Below are the code and all the weights of a small trained network. Each question names an input and a class and asks about switching units off, where a switched-off unit gives its printed mean instead of its output.

import numpy as np


def w(rows, s, z=0):
    codes = np.array(rows[::2]) - 128.0
    scale = np.full(codes.shape[1], s)
    scale[-1] = z or s
    return codes * scale


def norm(h):
    return h / np.sqrt((h * h).mean(-1, keepdims=True) + 1e-5)


def f(y):
    return np.maximum(y, 0)


def log_softmax(a):
    a = a - a.max(-1, keepdims=True)
    return a - np.log(np.exp(a).sum(-1, keepdims=True))


def net(x, mask):
    res = np.array(x, float).reshape(1, 3) / 4 @ E
    u = 0
    for l in range(2):
        y = f(norm(res) @ A[l][:, :-1].T + A[l][:, -1])
        res = res + np.where(mask[u : u + 7], y, B[l][:, -1]) @ B[l][:, :-1]
        u += 7
    return log_softmax(norm(res)[-1] @ U[:, :-1].T + U[:, -1])


A, B = {}, {}
E = w([
[216,159,162,100,99,172,226,197,213,150,133,146],'x0',
[190,52,72,118,181,34,69,215,172,63,175,195],'x1',
[70,86,194,5,255,63,182,142,200,104,56,2],'x2',
],0.0023)
A[0] = w([
[171,59,142,74,161,25,73,204,112,88,152,163,132],'0.n0',
[155,157,242,80,149,55,98,198,166,138,47,114,97],'0.n1',
[144,158,113,172,83,142,97,121,90,134,141,179,252],'0.n2',
[191,106,203,30,129,126,169,144,137,158,72,85,125],'0.n3',
[33,122,217,98,163,98,144,73,60,151,45,50,88],'0.n4',
[190,148,194,140,49,171,190,155,158,212,123,153,78],'0.n5',
[163,86,133,230,156,114,98,100,197,199,5,153,88],'0.n6',
],0.0018,0.003)
B[0] = w([
[93,141,38,120,151,139,142,134,186,107,185,97,202],'0.n0',
[103,147,82,189,156,134,136,134,168,106,125,129,173],'0.n1',
[65,98,15,114,243,127,186,124,251,44,165,69,254],'0.n2',
[117,100,44,124,148,151,157,109,156,87,196,133,187],'0.n3',
[115,101,56,140,160,149,156,128,173,86,190,132,194],'0.n4',
[128,114,63,125,155,131,139,116,199,145,137,92,177],'0.n5',
[72,185,82,84,103,158,66,171,195,142,134,106,128],'0.n6',
],0.0029,0.0034)
A[1] = w([
[79,74,160,136,132,57,2,63,4,150,104,130,38],'1.n0',
[126,116,235,60,157,80,147,172,114,128,78,97,46],'1.n1',
[195,138,108,222,34,192,98,128,63,151,174,241,12],'1.n2',
[88,192,217,134,65,217,175,61,59,191,83,81,43],'1.n3',
[206,81,167,98,122,29,39,225,96,126,131,201,2],'1.n4',
[113,115,62,130,153,136,134,130,165,118,173,115,156],'1.n5',
[252,137,211,97,74,153,198,198,161,189,109,170,13],'1.n6',
],0.0068,0.00094)
B[1] = w([
[134,254,119,149,81,186,172,233,180,90,140,140,161],'1.n0',
[95,129,64,141,135,129,97,42,141,180,123,75,157],'1.n1',
[74,106,141,60,202,92,146,88,172,147,81,22,213],'1.n2',
[219,27,122,126,137,76,100,157,116,115,171,221,189],'1.n3',
[193,38,123,134,124,147,161,101,105,133,180,201,157],'1.n4',
[138,143,180,136,89,136,114,113,81,160,98,137,255],'1.n5',
[54,235,93,183,99,150,78,192,84,48,148,147,165],'1.n6',
],0.0062,0.0089)
U = w([
[69,108,103,80,201,108,146,51,181,156,90,15,193],'0',
[214,28,113,132,134,108,127,136,112,113,184,220,177],'1',
[89,254,99,166,95,175,134,206,144,69,140,130,158],'2',
[143,150,218,143,68,142,118,97,61,179,72,136,1],'3',
],0.0074,0.00099)

Each question gives the input, the list of numbers given to net, and the class t.
The units are the neurons (one row each of A and B). Each row of codes is followed by its name. A weight is (code - 128) times the scale printed after its matrix; where a second scale follows, it is the last column's (A, B and U).
mask holds one flag per neuron, layer by layer. A switched-off neuron (its flag False) gives its mean, the last column of its row in B, instead of its output. The means were averaged over made-up inputs and are rounded, as every weight is.
A unit's drop is (log p(t) with every unit on - log p(t) with that unit switched off) / (log p(t) with every unit on - log p(t) with every unit switched off).
The circuit of an input: a set's keep is (log p(t) with only the set's units on - log p(t) with every unit switched off) / (log p(t) with every unit on - log p(t) with every unit switched off). Starting from the 12 units with the biggest drops (on a tie, the unit counted first), units are removed one at a time, each time the one whose removal leaves the highest keep (on an exact tie, the one counted first), for as long as the keep stays at least 0.8.
units of the circuit, in order: the units of the circuit, biggest drop first
k most important neurons: the k neurons with the biggest drops, biggest first
top k neurons in layer l: the k neurons of layer l with the biggest drops, biggest first
drop of u: that unit's drop, to one decimal
input [8,5,4], class 2: units of the circuit, in order	[1.n6]
input [0,1,2], class 3: units of the circuit, in order	[1.n5 1.n2 1.n3 1.n6]
input [4,-6,5], class 1: units of the circuit, in order	[1.n3 0.n2]
input [5,-8,-8], class 0: top 2 neurons in layer 1	[1.n2 1.n4]
input [-3,-5,4], class 1: top 2 neurons in layer 1	[1.n3 1.n2]
input [3,8,6], class 1: 3 most important neurons	[1.n2 1.n4 0.n2]
input [2,2,-3], class 3: top 2 neurons in layer 1	[1.n5 1.n3]
input [5,5,-5], class 0: 3 most important neurons	[1.n2 1.n3 1.n0]
input [1,0,-1], class 3: 2 most important neurons	[1.n2 1.n5]
input [7,-6,6], class 2: 3 most important neurons	[1.n6 1.n2 0.n2]
input [-6,-8,6], class 1: units of the circuit, in order	[1.n3 1.n2]
input [-8,-8,-4], class 1: top 2 neurons in layer 1	[1.n3 1.n6]
input [7,5,3], class 2: 2 most important neurons	[1.n6 1.n3]
input [-7,-6,0], class 2: units of the circuit, in order	[1.n0]
input [6,5,5], class 2: 2 most important neurons	[1.n2 0.n2]
input [5,-8,-7], class 1: top 2 neurons in layer 1	[1.n3 1.n1]
input [-4,-1,-4], class 0: top 2 neurons in layer 1	[1.n2 1.n6]
input [-3,-1,-1], class 3: 2 most important neurons	[0.n2 1.n2]
input [2,-1,-2], class 3: top 2 neurons in layer 1	[1.n2 1.n5]
input [0,1,0], class 3: units of the circuit, in order	[1.n5]
input [8,-8,-6], class 1: 2 most important neurons	[1.n3 1.n0]
input [-5,-2,-4], class 2: drop of 1.n3	-0.1
input [-8,3,-2], class 2: drop of 1.n0	0.3
input [7,-2,3], class 2: drop of 1.n2	0.0
input [2,2,0], class 3: drop of 1.n0	0.1
